[[-816,205,-42,212,-347],
[-677,-216,-103,-395,62],
[-44,-71,-137,-10,2]]
=>
[[-44,-677,-816],
[-71,-216,205],
[-137,-103,-42],
[-10,-395,212],
[2,62,-347]]

[[-263,560,29,-142,88,-330,357,370,-130,-110,271,293,-197],
[-64,-85,480,-52,352,530,-479,-529,-257,277,-127,-407,-197],
[-263,-311,80,-627,-259,-52,-8,-191,-448,437,-499,-86,-477],
[47,-357,83,25,-306,29,104,88,329,361,-414,288,63],
[174,386,33,622,360,109,-98,96,380,-451,512,15,393],
[320,-3,-206,-37,207,175,-43,-122,-284,-117,325,-364,162],
[-180,47,-139,-268,-175,-283,166,124,-173,-24,-73,94,-199]]
=>
[[-180,320,174,47,-263,-64,-263],
[47,-3,386,-357,-311,-85,560],
[-139,-206,33,83,80,480,29],
[-268,-37,622,25,-627,-52,-142],
[-175,207,360,-306,-259,352,88],
[-283,175,109,29,-52,530,-330],
[166,-43,-98,104,-8,-479,357],
[124,-122,96,88,-191,-529,370],
[-173,-284,380,329,-448,-257,-130],
[-24,-117,-451,361,437,277,-110],
[-73,325,512,-414,-499,-127,271],
[94,-364,15,288,-86,-407,293],
[-199,162,393,63,-477,-197,-197]]

[[-22,326,-111,533,-151,37,-60,145,-178,-171,51,124],
[25,-544,166,-538,460,-46,38,-142,555,1,-208,-319],
[-658,-575,-564,286,-711,396,691,318,269,714,-284,88]]
=>
[[-658,25,-22],
[-575,-544,326],
[-564,166,-111],
[286,-538,533],
[-711,460,-151],
[396,-46,37],
[691,38,-60],
[318,-142,145],
[269,555,-178],
[714,1,-171],
[-284,-208,51],
[88,-319,124]]

[[95,630],
[-80,-231],
[170,605]]
=>
[[170,-80,95],
[605,-231,630]]

[[-462,212,81,-485,-228,-226,409,-29],
[18,164,-610,-305,-346,503,-231,480],
[583,-93,-236,213,-132,167,-337,239],
[176,178,-623,-180,-109,414,-411,450],
[95,262,-94,24,324,-137,-238,56],
[327,-310,443,40,250,223,353,-306]]
=>
[[327,95,176,583,18,-462],
[-310,262,178,-93,164,212],
[443,-94,-623,-236,-610,81],
[40,24,-180,213,-305,-485],
[250,324,-109,-132,-346,-228],
[223,-137,414,167,503,-226],
[353,-238,-411,-337,-231,409],
[-306,56,450,239,480,-29]]

[[-225,-213,338],
[-143,-214,292],
[-60,-704,66],
[-85,-339,456],
[-178,-20,374]]
=>
[[-178,-85,-60,-143,-225],
[-20,-339,-704,-214,-213],
[374,456,66,292,338]]

[[-667,-216,576,748,-612,-415,548,179],
[-643,162,273,664,-450,213,348,117],
[-231,-183,301,281,-213,-312,227,67]]
=>
[[-231,-643,-667],
[-183,162,-216],
[301,273,576],
[281,664,748],
[-213,-450,-612],
[-312,213,-415],
[227,348,548],
[67,117,179]]

[[73,-6],
[-635,-27],
[-554,-19],
[465,20]]
=>
[[465,-554,-635,73],
[20,-19,-27,-6]]

[[-358,185,-336,191,10,-11,63,224,-89,-645,-634,-175,-160,136,557,214],
[445,-157,442,-409,-151,-496,-62,-176,181,59,348,262,281,-310,-184,-641],
[298,-169,286,-364,-144,-393,-89,-188,89,65,254,145,156,-269,-234,-502],
[-505,-208,-315,725,-357,490,-352,-112,-432,-332,-324,74,-232,-100,275,278]]
=>
[[-505,298,445,-358],
[-208,-169,-157,185],
[-315,286,442,-336],
[725,-364,-409,191],
[-357,-144,-151,10],
[490,-393,-496,-11],
[-352,-89,-62,63],
[-112,-188,-176,224],
[-432,89,181,-89],
[-332,65,59,-645],
[-324,254,348,-634],
[74,145,262,-175],
[-232,156,281,-160],
[-100,-269,-310,136],
[275,-234,-184,557],
[278,-502,-641,214]]
---
[[-51,32,-39,50,-44,281,216,-84,127,-582,83],
[-7,61,-125,-39,321,-216,-184,-169,-89,-235,295],
[-513,154,-408,-75,148,500,-18,130,211,35,293],
[224,71,-101,430,97,552,474,-10,-53,195,-209],
[-120,120,-185,241,165,193,-3,-27,95,-82,-82]]
=>
[[-120,224,-513,-7,-51],
[120,71,154,61,32],
[-185,-101,-408,-125,-39],
[241,430,-75,-39,50],
[165,97,148,321,-44],
[193,552,500,-216,281],
[-3,474,-18,-184,216],
[-27,-10,130,-169,-84],
[95,-53,211,-89,127],
[-82,195,35,-235,-582],
[-82,-209,293,295,83]]

[[499,19,129,267,-578,491],
[341,20,110,215,-431,380],
[-326,-95,-445,-386,564,-657],
[-455,128,478,93,226,87],
[-196,-144,-645,-443,550,-763],
[238,46,198,205,-338,363],
[-313,-28,-175,-216,409,-386],
[359,-106,-451,-106,-171,-129],
[-157,-145,-633,-422,491,-710],
[286,-26,-69,68,-279,159],
[-99,-67,-276,-199,259,-354],
[-546,56,155,-129,487,-271]]
=>
[[-546,-99,286,-157,359,-313,238,-196,-455,-326,341,499],
[56,-67,-26,-145,-106,-28,46,-144,128,-95,20,19],
[155,-276,-69,-633,-451,-175,198,-645,478,-445,110,129],
[-129,-199,68,-422,-106,-216,205,-443,93,-386,215,267],
[487,259,-279,491,-171,409,-338,550,226,564,-431,-578],
[-271,-354,159,-710,-129,-386,363,-763,87,-657,380,491]]

[[-111,112,98,-44,207,84,-10,-1,491,254,-62,129],
[-111,112,98,-44,79,124,-10,-1,-538,-334,-62,-51],
[-111,112,64,-385,207,124,-10,-1,491,147,-62,-353],
[-111,112,558,-44,207,124,-10,-1,536,254,-62,407],
[-111,112,98,-44,207,124,-10,-1,491,254,-62,79],
[-111,112,330,152,207,-105,-10,-1,491,254,-533,79],
[-111,112,185,677,101,124,-10,-1,-87,254,-62,79],
[-111,112,98,-331,207,124,-10,-1,491,254,-62,79]]
=>
[[-111,-111,-111,-111,-111,-111,-111,-111],
[112,112,112,112,112,112,112,112],
[98,185,330,98,558,64,98,98],
[-331,677,152,-44,-44,-385,-44,-44],
[207,101,207,207,207,207,79,207],
[124,124,-105,124,124,124,124,84],
[-10,-10,-10,-10,-10,-10,-10,-10],
[-1,-1,-1,-1,-1,-1,-1,-1],
[491,-87,491,491,536,491,-538,491],
[254,254,254,254,254,147,-334,254],
[-62,-62,-533,-62,-62,-62,-62,-62],
[79,79,79,79,407,-353,-51,129]]

[[533,-526,-434,-237,-181,-397,344,123,-523,-436,-355,-144],
[340,-340,-275,41,-22,-41,283,-185,-208,-283,112,-232],
[-138,-12,186,82,-212,-18,-260,158,17,189,-148,-139],
[-166,-83,131,276,-176,227,-238,-199,101,132,239,-307],
[-335,142,-139,-486,-158,-133,-318,155,-195,-98,-343,673],
[438,-527,-575,-296,-76,-373,383,-167,-505,-583,-216,-186]]
=>
[[438,-335,-166,-138,340,533],
[-527,142,-83,-12,-340,-526],
[-575,-139,131,186,-275,-434],
[-296,-486,276,82,41,-237],
[-76,-158,-176,-212,-22,-181],
[-373,-133,227,-18,-41,-397],
[383,-318,-238,-260,283,344],
[-167,155,-199,158,-185,123],
[-505,-195,101,17,-208,-523],
[-583,-98,132,189,-283,-436],
[-216,-343,239,-148,112,-355],
[-186,673,-307,-139,-232,-144]]

[[58,133,-538,478,-96,-265,-191,-449,-569,137],
[106,77,-84,31,-77,-97,-10,-423,-195,322],
[-49,43,-126,149,-52,0,-10,-70,-36,88],
[147,108,-582,423,-36,-119,-139,-488,-597,297],
[-179,-33,576,-330,193,125,250,320,430,-192],
[66,-48,536,-296,-19,326,96,335,473,-198],
[5,131,-246,163,-75,-98,-154,-91,-234,158],
[117,163,-188,232,-35,-148,-98,-232,-301,165]]
=>
[[117,5,66,-179,147,-49,106,58],
[163,131,-48,-33,108,43,77,133],
[-188,-246,536,576,-582,-126,-84,-538],
[232,163,-296,-330,423,149,31,478],
[-35,-75,-19,193,-36,-52,-77,-96],
[-148,-98,326,125,-119,0,-97,-265],
[-98,-154,96,250,-139,-10,-10,-191],
[-232,-91,335,320,-488,-70,-423,-449],
[-301,-234,473,430,-597,-36,-195,-569],
[165,158,-198,-192,297,88,322,137]]

[[433,34,582],
[170,327,643],
[288,717,442]]
=>
[[288,170,433],
[717,327,34],
[442,643,582]]

[[-12,152,342,-209,-60,-41,-110,372],
[-231,152,-228,-67,70,-15,71,-152],
[-12,177,275,-209,8,-41,4,544],
[-12,152,304,-209,0,-41,63,599],
[-12,152,-50,-192,70,-41,71,209],
[-12,152,-386,-209,166,-41,504,267],
[-213,152,-460,-209,198,-41,366,134],
[-12,152,-50,-209,70,-41,200,308]]
=>
[[-12,-213,-12,-12,-12,-12,-231,-12],
[152,152,152,152,152,177,152,152],
[-50,-460,-386,-50,304,275,-228,342],
[-209,-209,-209,-192,-209,-209,-67,-209],
[70,198,166,70,0,8,70,-60],
[-41,-41,-41,-41,-41,-41,-15,-41],
[200,366,504,71,63,4,71,-110],
[308,134,267,209,599,544,-152,372]]
